Facts:
[Z693] Ξ Z808
[Z693] Ξ Z156
[Z853,Z831,Z318] Ξ Z896
[Z853,Z500] Ξ Z593
[Z853,Z224] Ξ Z152
[Z853,Z687] Ξ Z21
[Z906] Ξ Z484
[Z906,Z933] Ξ Z952
[Z906,Z709] Ξ Z303
[Z709,Z95] Ξ Z995
[Z709] Ξ Z223
[Z709] Ξ Z296
[Z709,Z318] Ξ Z587
[Z709] Ξ Z391
[Z709] Ξ Z227
[Z552] Ξ Z554
[Z358,Z318] Ξ Z20
[Z358,Z461,Z59] Ξ Z149
[Z150] Ξ Z828
[Z664] Ξ Z452
[Z664] Ξ Z635
[Z664,Z500] Ξ Z782
[Z821,Z127,Z344] Ξ Z572
[Z329,Z461] Ξ Z382
[Z478] Ξ Z825
[Z478] Ξ Z671
[Z769,Z344] Ξ Z803
[Z769,Z470] Ξ Z403
[Z769] Ξ Z784
[Z893,Z470] Ξ Z512
[Z933] Ξ Z202
[Z933,Z647] Ξ Z972
[Z779,Z500] Ξ Z840
[Z779] Ξ Z438
[Z779] Ξ Z596
[Z342,Z687] Ξ Z975
[Z342] Ξ Z75
[Z690] Ξ Z617
[Z690] Ξ Z915
[Z690,Z385] Ξ Z829
[Z127] Ξ Z935
[Z127] Ξ Z799
[Z831] Ξ Z501
[Z831] Ξ Z589
[Z687,Z103] Ξ Z822
[Z344] Ξ Z130
[Z344,Z103] Ξ Z90
[Z103] Ξ Z160
[Z103] Ξ Z405
[Z647,Z224] Ξ Z852
[Z647] Ξ Z715
[Z422] Ξ Z980
[Z422] Ξ Z76
[Z422] Ξ Z723
[Z422,Z385] Ξ Z503
[Z385] Ξ Z418
[Z385,Z146] Ξ Z565
[Z146] Ξ Z530
[Z941] Ξ Z345
[Z318] Ξ Z917
[Z132,Z224,Z500] Ξ Z466
[Z132] Ξ Z506
[Z500] Ξ Z810
[Z500] Ξ Z668
[Z500] Ξ Z855
[Z59] Ξ Z532
[Z693,Z391,Z803,Z995,Z565,Z853,Z935,Z488,Z150,Z156,Z825,Z769,Z668,Z723,Z506,Z715,Z418,Z896,Z687,Z593,Z952,Z470,Z917] Θ 290
[Z405,Z75,Z671,Z76,Z799,Z90,Z466,Z358,Z532,Z933,Z779,Z975,Z810,Z596,Z127,Z831,Z344,Z822,Z647,Z840,Z422,Z503,Z589,Z484,Z20,Z224,Z160] Θ 468
[Z855,Z617,Z906,Z438,Z552,Z664,Z782,Z808,Z382,Z318,Z59] Θ 368
[Z635,Z21,Z709,Z852,Z403,Z821,Z478,Z303,Z342,Z690,Z530,Z406,Z223,Z103,Z941,Z452,Z828] Θ 238
[Z992,Z329,Z893,Z829,Z152,Z572,Z149,Z132,Z501,Z784] Θ 253
[Z345,Z227,Z980,Z587,Z296,Z95,Z554,Z202,Z385,Z146,Z512,Z130,Z500,Z461] Θ 136
[Z972,Z915] Θ 831

Known rows:
[ -6  12  -8   5  14 -14  17   2   0  -8  11   5   1  -2   9  25 -17  -9
  -4   9   0  -3  -2   2  -7  -9  -9  23 -20  -8   1 -12  21   7 -25  10
  -5   8] -> Z935
[ -2 -33  -4  27   6  18  17  -8  -3  -5  -1   3   1  -3  10   1   6  36
 -18 -19   0   1  18  -4  -8   2  -6   6   6  -7   3   6   8 -15   4  -3
  24 -18] -> Z103
[ -1   2   6 -15  -4  10 -19  21 -10 -12  -5  16   4  -4   1 -16   5  10
  16  12   2  -6   7  22  -7 -10  -5   4   3   1  -5 -14  -1  -8 -15  17
   2   3] -> Z532
[  4   2   0 -15  -7   9 -15  10 -14 -10  -7  17  -1   6   4  -6  11   6
  13   2  -3  -3   4  16   0 -10  -9  -7   2   2  -6 -13   4 -10 -17  20
  -4   9] -> Z840
[  0  -2  11 -11 -10  15 -28  25 -10 -11  -5  14   6   1   1  -7   5  17
  22  16  -1  -7   8  27 -11  -4 -16   3   3  -2  -2 -11   1  -6 -10  13
   3  -1] -> Z20
[-17  -6 -14   6  -7 -22 -13  28   5  -7   9  42  10   4  -8  -7  16  -3
   9  15  -5  18 -17  19  -9 -38 -37  -6  -8  -3   7  -2   2  -4  -9  16
 -13  24] -> Z972
[ -2  -1   2 -13  -5  11 -19  13 -12 -19   2  14   0   1   3  -7   9  11
  13   8  -4  -8   3  22  -1 -10  -8  -4  -4  -2  -7 -13   2  -8 -11  14
   4   1] -> Z160
[  9  -9  -8  -6 -11  14  -3  13  -2  -2 -16  12  -7  -2  -2 -11  10   9
 -11   0   5  -6  13  22   0 -12  -8 -24   4   4   2  -2   8 -19 -19  17
   0  12] -> Z779
[-15 -12  -2   9  -1   0 -10  19  -6 -17   8  29   9   2   0   3  12  16
  18   6 -10   4  -5  14 -16  -5 -30   4   5  -8   4  -4  10   6   3  -4
  16  -1] -> Z587
[ -8 -22   3  17   8  18  11 -13 -10 -12   2  17  13   8  10   0  11  16
  10 -17  -8  12   3 -16 -12  -2  -6  29  14  -3  -2 -10   8   3   6   1
  20  -8] -> Z635
[ -6 -30  15  15  -1  16   3 -15  -8 -17  -2  11  12  10  15   5  12  30
  12 -16  -6   1  10 -10 -13  10 -20  20   5 -10  -4  -2   7   2   7   2
  24 -18] -> Z21
[-15   6 -17   3  10 -24   8 -16  11  -7   4   4   1 -27   3   7  -8 -13
  -1  12  11 -13   1  -3   7 -14   4  20 -25  -4   8 -17  28   4 -21   4
   3  19] -> Z565
[  0  -1 -17  10   2 -12  23  -1  12   2  -7  -1  -8 -19  -1  17 -17  -6
 -20   8  12  -6   6   3  -7  -5  -9   6 -16  -3  18  -1  27   1 -28   3
  -2  19] -> Z150
[-11 -33 -14  24   3  15  19 -17   4   3  -7  11   4 -17   4 -13  15  24
 -17 -18   5   2  12 -11  -2 -10  10   9   8   2  11   0  17 -12   5  -2
  26  -2] -> Z690
[-17 -24 -28  11  -2 -13   5   2   9  -4  -8  23   1 -28  -3 -20  12  15
 -16  -2   4  -6   8  13   2 -17  -1 -15   2   2  10  -3  14 -14  -2  -1
  22  10] -> Z146
[ 12 -13  -7   5  -5  11  16  -1  -5  -2 -17   0  -7  -1   4  -4   2   5
 -18 -17   3  -9  11   9  -3  14   0  -1  18   1   8  -5  20   1 -13   1
  15   3] -> Z664
[ -2 -13   5  18   3  18  21 -13 -13  -6  -7  24  16  20   9   4  14   8
  11 -27  -7  19   2 -18 -12  -2 -11  24  18   0  -1  -6  11   6   3   9
  16   2] -> Z852
[-14  -5 -12   8   9 -14   5  17  -6 -21   8  23   9  -1   3   4   5  16
   8  -2 -12   1  -5  14 -11 -12 -17   4   6  -6  -7 -12   8  -1  -1   4
  14  -2] -> Z130
[ -7  -2  -6 -12  -6   6 -22   5  -6 -11   2  15  -4 -12   1 -16  14   6
  10   7  -1 -12   3  21   9 -19   3  -4  -6   4  -4 -18   9 -11  -8  13
   5   9] -> Z503
[-13  -8 -10   8   1  -3  -2  15  -6 -16   7  33   7   5   0   0  12   4
  15   2 -11   8 -10   8 -12 -12 -21   5   8  -4   4 -11  10   5   2   2
  12   5] -> Z202
[ -8   8 -11   3  17 -16  17   0   1 -14  11   2  -4  -9   7  30 -20  -8
  -8   9   2  -4  -5  -1 -11  -9  -8  18 -16  -8   2 -13  17   8 -26   8
  -5  10] -> Z803

Rows:
No name comes twice in this set of rows, the named rows included.
[ 22  -5  -7  -8 -20  11  15  11  -5  13 -32  13  -4  23   4  -4  14   0
  -9 -17   7   2  17  12   2   1 -23 -33   8   7   4   4   7 -18 -34  26
 -13  23] : Z224
[ 11 -16  -8   7  -3  16  10   4  -5  -6 -10   0  -6  -7   0   0   3   7
 -17 -13   4  -8   8  14  -5  12   2   2  16   0   9  -4  19   5  -9  -7
  19   2] : Z552
[ -3 -24 -22  -4  16  -1  10 -13  31 -16  -6   0 -42 -31  -8  45 -30  -1
 -35  13  19   8 -12 -12 -40  -5   1  -8  -2   1  15  -3   6  10 -31   5
 -10  25] : Z470
[ 10   2  19  -6   4  -1   4  13 -11  -7 -19   9  11 -13   4 -18 -10   8
   4  -6   5 -19   7  10  -9  12  12  32  26   1  -3 -21  14  12  -9   8
  18  -2] : Z382
[ -4 -13 -18  -6  -9   9 -11   6   2  -3 -10  10  -9 -20  -4 -19  13   9
 -11   4  10 -12  13  27   8 -18   5 -23  -1   7   6  -7  11 -20 -13  11
   6  12] : Z422
[ -6   9  -8  -4   7 -20 -11  10  13  -7   5  20   1 -26  -8  -5   3 -16
   5   4  14 -10  -6   0  10 -14  -5   8 -26   0   2 -11  22   0 -13  14
   4   7] : Z829
[  6 -14 -17  13  -9  34   8  12 -12   2  -2   9  -8   3 -12   7  13  -5
 -10  -8  -4   8  -5  18  -9   7  -1   3  20   2  23  -5  28  14  -1 -16
  16  11] : Z906
[  7 -15 -11   6  -8 -14  25   7   7  -1 -26  26   4  13   7  -2  10  12
 -15 -19   0   2  13   0  -4   1 -31 -22  13   0   4   9  11  -9 -19  16
   5  13] : Z500
[-11 -29  -1  10  14  24   3 -16  -3 -24   6  18  -6  -2   8  16   3  24
   2 -14  -7  17  -9 -22 -31  -3   1  22  19   0  -6 -12  -3   7   5   2
  16  -1] : Z403
[-13 -28 -12  -8  12   0 -15   0  15 -35   6  31 -19 -15  -2  20  -3  17
  -2   4  -6  11 -21  -5 -41  -7 -10  -8  16  -1  -3 -12  -8  10  -6   5
  13  10] : Z512
[ 18 -11  14   4  -6  12  12  24  -5   8 -31   5   4 -24   0 -21 -15  18
 -15  -2  16 -19  21  15 -16  15  10  20  28   2   8  -4  16   5 -14   3
  16  -2] : Z59

Now the same things, written a new way:
Known rows:
[ -4  -4   4 -16 -12   2   3  -6  -6  -9   9   6   0   4  -1 -16   5   1
   1   0  10   3  -2   9   4   3  -5  -9   3  -4 -10  -2 -11   6] -> Z829
[  1  -2  -6   4  -1  -2   8  12  10   5 -10   9  -5  -4   8   7  -6   4
   0   1   1  -4   8   0  12  -1  -7   6  -3  10  10   3   4   6] -> Z345
[  8   1  10  12   6   4  -9  -2  12   0 -15  -3  -1   2  -9  11   6  -4
   1  -3 -10   2   2   8  -5   2  20   2  10  -1   3   6   0   1] -> Z103
[ -4   3  -5   3  11   0 -10  -8 -20   8  18 -10   7   8  -8 -16  -1  -3
   3   0  -5   5  -2 -16  -9  -3  18   8  -7  -4  -5  -8   2 -11] -> Z224
[  0  -2 -13   4  -1   1   2  12   6   6 -12   5  -7  -6   7  13  -3   4
  -1   0   0  -4   8  -1  13  -3  -7   7  -2   9  11   8   4   1] -> Z461
[  7   0  22  14   5   3   0   9   3  -1 -10   0  -4   1  -5   9   2  -6
   3   1 -12   0  -3   7  -5  -2  11  -5   8  -3   3   2   2   4] -> Z403
[  0   2   3   3 -10  -2   4   0 -13  -5  -4   9   4  -3  -1 -11   6  -3
  -9  -1   8  -3  -1  -3  -1   3  -8   7  -1  13  -2   0  -2   2] -> Z715
[  8   1  11  13   5   3  -8  -4   6   2 -12  -3  -3   1  -7   9   4  -6
   2  -4 -10   1   3   8  -5   1  17   0   9  -2   2   6   0   2] -> Z342
[ -5   1   2  -3  -8   0   6  -3 -18  -7  -2   6  -1  -4   0  -8   1  -5
  -9  -2   4  -2   2  -3  -1   5  -3   4  -3   4  -2   2  -4   2] -> Z668
[ -7   1  -6   1  12   1  -8  -4 -17   7  23 -13   3   7  -8 -12  -2  -2
   6   2  -8   5  -3 -15  -9  -2  21   4  -7  -9  -5  -7   2 -10] -> Z779
[ -5   0   2 -14 -13   4  -3  -9 -10  -7   2   7   3   1  -4 -11   4  -1
  -4  -5  12   2  -4  10   4   2  -9 -15   5  -5  -5  -3 -14   2] -> Z501
[  2   0  -3  -8  -4  -6  10  -6  41 -11 -10   1 -11  -7  17  29  -2   9
   1  -3   8  -5   9  17  10   2 -24   5   2  -8   7   6   5   2] -> Z617
[ -1   1 -10  -2  12   2 -12  -7 -15  11  17 -13   6   7  -5 -11  -2   0
   5   2  -6   5  -4 -14  -9  -3  15  -3  -4  -7  -7  -5   1  -9] -> Z831
[  0  -1  -5  -6  -9   1   1   0 -11  -2  -6   3   2  -5   2  -4   3  -3
  -8   0   5  -2  -2  -1  -1   3 -12  -7   1   7  -4   3  -4   3] -> Z917
[  0  -1   1  -4  -9   3   8   5  -3  -7 -10   8   2  -3  -4  -6   5   1
  -8   2   5   0  -4   1  -1   4  -6   3   0   9  -3   2  -5   3] -> Z935
[ -1  -3 -10  -5  13   0  -7  -1  -7  10  23 -14   3  10  -5 -15   2   2
  10   6  -7   6  -3 -14 -10  -2  21   6  -5  -5 -10  -3   3  -6] -> Z422
[  3   2   1   0  12   2  -4  -8 -13  10   9  -6  12   9  -2 -13  -1   2
   3   4  -3   5  -4 -14  -9  -5  11  -4  -4  -3  -8  -9  -1  -5] -> Z822
[  0  -1   0  -3  -9   1   6   4 -10  -5  -5   5   0  -3  -1  -7   5  -1
  -7   2   5  -1  -2  -1  -1   3  -7   3  -1   8  -3   3  -3   3] -> Z156
[ 1 -5 -7  1  1 -4  9 10 14  6 -6  6 -7 -3 11  5 -5  5  3  2  1 -3 11 -1
 11  0 -4  8 -3 10  7  5  5 10] -> Z980
[  1  -2  -1  -5  14  -2   0  -1 -11  11  23 -11   5  10   2 -16   0   1
  10   8  -6   5  -3 -15 -10  -4  14  -2  -6  -5 -13  -6   3  -1] -> Z503
[ -1   3  -5   6  10  -2 -11   0 -13   9  21  -9   9   8  -9 -19   1   0
   5   2  -4   4  -7 -14  -9  -4  14   6  -5   1  -5 -10   5 -11] -> Z933

Rows:
No name comes twice in this set of rows, the named rows included.
[  0   0   0  -1  13   2  -4   2 -22  11  15 -11   6   7   0  -8   1  -1
   5   7  -6   4  -7 -16  -8  -9   8  -7  -5  -7  -8  -6   2  -8] : Z532
[  1  -1  -4  11  -3  -5   5  12   9   5  -7  11  -2  -5   7   2  -6   2
  -1  -1   5  -5   6  -1  12  -2 -11   9  -3  16  11   0   5   4] : Z202
[ -5  -1   0 -12 -13   6  -4  -3 -11  -8   1   6   0   1  -7  -8   8   0
  -3  -4  10   2  -5   9   6   0  -7  -9   4  -4  -4   1 -12  -2] : Z329
[  0   0  -2  -2  13   1  -7   0 -22  12  17 -12   7   6   2  -9  -2  -2
   4   6  -5   3  -7 -15  -8  -7   6 -13  -4  -7  -8  -7   2  -7] : Z20
[  4   4   1   2  -1 -10   5 -12  36  -4  -3   5   1  -2   2  29  -9  15
  14  -6   6  -6   0   9  10 -11 -14   6  -5 -10  10  -1   4  -1] : Z972
[ -2  -2 -17   2  -2  -3   0  11  17   7  -4   4  -4  -6   6   6  -9   4
   0  -1   1  -3   6   2  12   2  -9   0  -1  10  11   4   5   5] : Z95
[ -3   0   3  -4  -9   1   5  -6 -17  -6  -4   6   1  -4   2  -7   2  -5
 -10  -2   5  -3   2  -3  -1   5  -6   1  -2   5  -2   1  -5   3] : Z593
[  0   1   2   0  12   2  -2   2  -9   8  15  -8   8   8  -6 -13  -2   2
   5   6  -6   5  -8 -12  -9  -5  12  -3  -5  -4  -7  -9   1  -7] : Z799
[  0   2 -16  -7  -6  -3  -3  -9  41  -8 -15  -2  -9 -10  12  35  -3   7
  -3  -8   8  -6   8  18  12   3 -25   1   4  -9  12   8   5  -5] : Z318
[ -9   1   2 -10 -14   3  -5 -11 -12 -10   6   7   1   2 -10 -14   4  -2
  -5  -7  10   2  -1   9   5   5   0  -1   2  -4  -1  -3 -13  -2] : Z132
[ -1   1  -2  -2  13   1  -7  -6 -18  11  15 -10   8   7   0 -12  -3  -1
   4   4  -5   4  -5 -15  -9  -5  10  -8  -5  -7  -8  -8   1  -6] : Z589

The same things again, as new rows of numbers:
Known rows:
[ 14  -3   8 -20   1   8   6 -17   1   5  -5  24   5  14  -3   2   5  -5
  -5  21  15  -9   5  12   0   3  -7  -5  12  -4] -> Z103
[ 15  -1   3 -21   8  -2   9 -11  -2  10  -5  19  -4  13   2  12   6 -15
   1   6  21  22   0  12   6  12   0   7 -10  -5] -> Z358
[ 19 -16   7 -16   0   5   6 -10   5   1  -4  25 -12  17   0   5   1   3
  27  18  16 -19  18  16   6  13  -6 -12   2  -8] -> Z385
[ 16 -31  11 -15   7  11  -5 -16   1   3  -3  15   5  20   1 -10   0  -8
   3  -4  12  12  10  17  -3  11  -6  -4  20  -8] -> Z470
[ 27  -7  11 -23  -5   2   9 -12   2   5  -2  25   7  15  -3   3   6  -9
  -6  30  20 -11   6  18  -4  14  -6  -4   9 -11] -> Z552
[ 11 -10  11 -22   1   2   5 -16   5   5  -4  24   1  16  -1   5   8  -7
   3  20  14 -12  10  13  -1   8  -6  -7  12  -9] -> Z690
[ 10 -14   7 -17   3   3   1 -17   2   5  -2  19  -1  14   0   6   6  -4
   5  13  15  -4   9  14   3   5  -5  -3  11  -4] -> Z693
[ 27   6  14 -23  -1   4   9 -14   0   4  -4  26   7   8  -3   8   5  -4
 -13  28  22 -11   2  16  -5   9  -4   0   6  -4] -> Z318
[ 19 -11  10 -18   3  12   6 -13   4   1  -4  26  -7  13   1   5   2   6
  25  16  11  -8  18  13   3   7  -1  -6  11   3] -> Z95
[ 10   6   2 -20   0   1   4 -17   1  15  -2  22  14  21   3   1   4 -17
  -8  12  19   1  11  15   2  19 -14 -10   3  -5] -> Z784
[  7   5  -3 -12  -1   1   5  -8  -2  13  -5  18   9  23   1  15   7 -15
   5  10  13  19   9  15   6  19  -8  -5   1  -4] -> Z799
[  9  -3   9 -22   0   3   2 -15   4  10  -4  24  11  16   0   5   8  -5
   4  19  14  -5  17  13  -3  11  -5  -6  17   5] -> Z303
[  6   6   3 -15   2   4   4 -13  -2  12  -6  20   9  20   3  16   8 -10
   6  10   5  29  12  10   2  12  -3  -1  10   1] -> Z90
[  6   9   7 -23   2   2   5 -20   2  16  -3  24  13  17   5   5   7 -13
  -6  13  11   7  16  10  -1  13  -8  -5   9   2] -> Z992
[ -4  -4  11 -21   4   7  -2 -19   1   7  -2   5   6  13  -1  12  13  -5
   9   8   9  -4  21  10  -1   2  -4  -1  16   5] -> Z506
[  7  -1   9 -24   1   5   2 -15   2   9  -4  15  10  14  -2   7  10  -7
   1  16  15 -10  17  11  -3   9  -7  -4  12   2] -> Z406
[  4  13   3 -12   4   4   5 -11  -3  11  -6  20   7  18   0  21   7  -7
  -1   6   9  15   8  15   4  13  -5  -2   5  -3] -> Z975
[ -4   8   9 -19   6   4   4 -16  -2   9  -6  10   5  18   0  22  13 -11
   5   5   0  19  16   8  -1   8  -1   2   9  -6] -> Z671
[  8  -4   7 -16   2   6  -2 -16   1  11  -2  20  11  13   1   9   7  -2
   8  10  14   0  17  15   2   8  -5  -3  15  12] -> Z593
[ 10   6  16 -29  -2   6   6 -17   0   5  -5  10  12  13  -5  11  13  -7
  -6  26  11  -8  20   9 -12   6  -3  -1  16  -2] -> Z808
[ 20  -2  13 -26  -4   4   5 -14   0  10  -3  22  17  15  -1   5  10  -8
  -4  29  16  -4  19  15  -8  13  -4  -2  16   3] -> Z782

Rows:
No name comes twice in this set of rows, the named rows included.
[ 14 -21   8 -16   3   9  -1 -16   2   4  -3  19   5  18   1  -6   2  -6
   6   8  13  12   9  13  -1   6  -5  -5  17  -1] : Z769
[  7  -6   8 -26  -3  11   7 -22   1   0  -5  14   2  18  -4  -2  12  -8
   2  32   8   9  10  -1  -2  -7  -6  -7  18  -3] : Z821
[ 10   8   7 -32   7  -3   7 -19   2  17  -4  19   9  11   5   0   6 -18
  -6  10  21  12  14   5  -2  13  -5   2  -1   7] : Z149
[ 12   6   5  -9   5   5   7 -13  -3   9  -5  25   1  15   1  19   5  -6
  -3   8  10  16  -2  18   7  10  -3   2   3  -8] : Z831
[ 14 -15  12 -20   7   8   4 -22   1   9  -3  23  10  20   4 -11   1 -16
 -11  -1   9  17   6  15  -4  15  -8  -4  12 -14] : Z893
[ 12  -3   9 -12   5  11   0 -20  -1   5  -1  21   2   6  -1  11   6   2
  -2  11  14  -7   4  18   5   0  -4   2  11   2] : Z853
[ 16 -14  12 -34   9   9   7 -15   2   0  -5   5 -18   4  -1   1   7  -4
  19  10  19  -3  22   2  -1   0   4   8  -6   6] : Z461

